Below is a small trained network, with its code and all its weights. Each question gives an input and a target symbol and asks what happens when units are switched off, that is, made to give their printed mean instead of their output.

import numpy as np


def w(rows, s, z=0):
    codes = np.array(rows[::2]) - 128.0
    scale = np.full(codes.shape[1], s)
    scale[-1] = z or s
    return codes * scale


def f(y):
    return y / 2 * (1 + np.tanh(0.7978845608 * (y + 0.044715 * y**3)))


def softmax(a):
    e = np.exp(a - a.max(-1, keepdims=True))
    return e / e.sum(-1, keepdims=True)


def log_softmax(a):
    a = a - a.max(-1, keepdims=True)
    return a - np.log(np.exp(a).sum(-1, keepdims=True))


def net(x, mask):
    ids = ['αβδθλξπσφψω'.index(c) for c in x.split()]
    T = len(ids)
    res = E[ids] + P[:T]
    q, k, v = (res @ M[0].T for M in (Q, K, V))
    z = softmax(np.where(np.tri(T) > 0, q @ k.T / 3**0.5, -1e9)) @ v
    res = res + np.where(mask[0], z, O[0][:, -1]) @ O[0][:, :-1]
    y = f(res @ A[0][:, :-1].T + A[0][:, -1])
    res = res + np.where(mask[1:17], y, B[0][:, -1]) @ B[0][:, :-1]
    return log_softmax(res[-1] @ U[:, :-1].T + U[:, -1])


Q, K, V, O, A, B = {}, {}, {}, {}, {}, {}
E = w([
[48,101,204,170,86],'α',
[139,88,193,131,219],'β',
[228,158,210,82,4],'δ',
[180,24,158,147,117],'θ',
[104,81,112,200,121],'λ',
[37,213,116,215,132],'ξ',
[196,82,81,209,64],'π',
[91,156,43,148,122],'σ',
[98,80,149,78,117],'φ',
[55,110,140,93,186],'ψ',
[181,179,135,94,237],'ω',
],0.021)
P = w([
[70,198,183,216,159],'0',
[29,107,120,220,160],'1',
[27,72,83,194,163],'2',
[63,68,40,187,186],'3',
[81,103,55,135,99],'4',
[231,196,93,103,126],'5',
[148,116,50,112,92],'6',
[160,101,5,133,135],'7',
[244,194,81,70,78],'8',
[174,108,25,84,85],'9',
[234,152,50,81,91],'10',
],0.0035)
Q[0] = w([
[168,111,5,152,93],'H1',
[152,124,179,156,147],'H1',
[118,120,97,43,30],'H1',
],0.011)
K[0] = w([
[140,105,102,184,106],'H1',
[174,123,195,98,137],'H1',
[72,253,72,143,91],'H1',
],0.011)
V[0] = w([
[168,70,121,90,122],'H1',
[118,98,61,142,108],'H1',
[126,88,255,117,172],'H1',
],0.0081)
O[0] = w([
[90,135,120,101,11,162],'H1',
[193,126,140,101,96,173],'H1',
[85,58,132,102,93,253],'H1',
],0.013,0.0027)
A[0] = w([
[88,149,59,50,160,74],'N1',
[190,137,79,129,108,223],'N2',
[113,91,69,214,175,179],'N3',
[179,97,144,162,96,92],'N4',
[46,204,160,116,171,103],'N5',
[143,78,138,145,128,72],'N6',
[165,60,137,105,80,167],'N7',
[147,74,114,70,77,116],'N8',
[116,126,116,46,120,143],'N9',
[138,84,148,224,67,107],'N10',
[166,140,159,90,228,121],'N11',
[69,111,198,83,86,43],'N12',
[153,160,100,150,210,250],'N13',
[167,155,126,5,77,254],'N14',
[145,89,147,138,191,125],'N15',
[95,123,109,60,80,131],'N16',
],0.012,0.0064)
B[0] = w([
[255,134,194,67,125,145],'N1',
[58,104,98,66,103,197],'N2',
[106,150,160,126,86,210],'N3',
[141,201,92,90,144,180],'N4',
[198,211,30,57,162,158],'N5',
[134,172,90,126,138,154],'N6',
[118,143,106,163,172,238],'N7',
[153,142,125,151,133,198],'N8',
[198,83,71,163,113,150],'N9',
[189,194,215,109,171,246],'N10',
[149,41,120,107,130,169],'N11',
[133,160,116,90,168,194],'N12',
[60,114,167,90,52,190],'N13',
[58,51,126,190,121,206],'N14',
[148,171,108,211,119,158],'N15',
[170,120,132,198,170,171],'N16',
],0.0078,0.011)
U = w([
[116,177,143,139,111,73],'α',
[96,213,244,83,192,38],'β',
[114,183,224,242,40,188],'δ',
[127,67,110,195,25,174],'θ',
[226,206,159,183,187,80],'λ',
[162,110,215,79,70,106],'ξ',
[44,241,61,176,146,103],'π',
[53,130,115,89,43,254],'σ',
[12,142,78,195,205,172],'φ',
[212,211,133,94,50,74],'ψ',
[147,157,125,1,192,146],'ω',
],0.0071,0.0041)

Each question gives the input, a string of symbols that net reads in full, and the target symbol t.
The units are the heads (3 rows each of Q, K, V and O) and the neurons (one row each of A and B). Each row of codes is followed by its name. A weight is (code - 128) times the scale printed after its matrix; where a second scale follows, it is the last column's (O, A, B and U).
mask holds one flag per unit, heads first, then neurons. A switched-off unit (its flag False) gives its mean, the last column of its rows in O or B, instead of its output. The means were averaged over made-up inputs and are rounded, as every weight is.
A unit's drop is (log p(t) with every unit on - log p(t) with that unit switched off) / (log p(t) with every unit on - log p(t) with every unit switched off).
The circuit of an input: a set's keep is (log p(t) with only the set's units on - log p(t) with every unit switched off) / (log p(t) with every unit on - log p(t) with every unit switched off). Starting from the 12 units with the biggest drops (on a tie, the unit counted first), units are removed one at a time, each time the one whose removal leaves the highest keep (on an exact tie, the one counted first), for as long as the keep stays at least 0.8.
units of the circuit, in order: the units of the circuit, biggest drop first
unit that matters most: the unit with the biggest drop
top k neurons: the k neurons with the biggest drops, biggest first
drop of u: that unit's drop, to one decimal
input δ θ φ λ β, target φ: units of the circuit, in order	(N10; N1)
input λ α λ θ, target λ: units of the circuit, in order	(N10; N7; N13)
input ξ α λ β σ, target σ: top 3 neurons	(N13; N10; N2)
input ψ σ θ φ ω α θ φ, target θ: unit that matters most	N10
input θ ξ θ λ, target δ: top 4 neurons	(N10; N5; N3; N2)
input α λ θ θ, target λ: top 2 neurons	(N10; N7)
input ω σ π, target ψ: units of the circuit, in order	(H1; N4)
input λ α δ θ ψ, target ω: units of the circuit, in order	(N1; N5)
input λ ω λ φ, target φ: top 2 neurons	(N10; N13)
input ξ φ δ λ ψ, target ω: top 3 neurons	(N5; N1; N14)
input φ λ σ θ β λ ψ α λ δ, target θ: top 2 neurons	(N14; N10)
input λ σ α δ, target σ: top 3 neurons	(N2; N14; N10)
input ψ π ψ δ α δ λ δ θ δ, target θ: top 2 neurons	(N14; N9)
input δ ω ψ α, target β: top neuron	(N10)
input β ψ δ λ λ θ ω, target θ: drop of N5	0.0
input β π β β δ θ α, target β: drop of N10	0.5
input δ ω ψ β ω δ, target δ: drop of N8	0.1
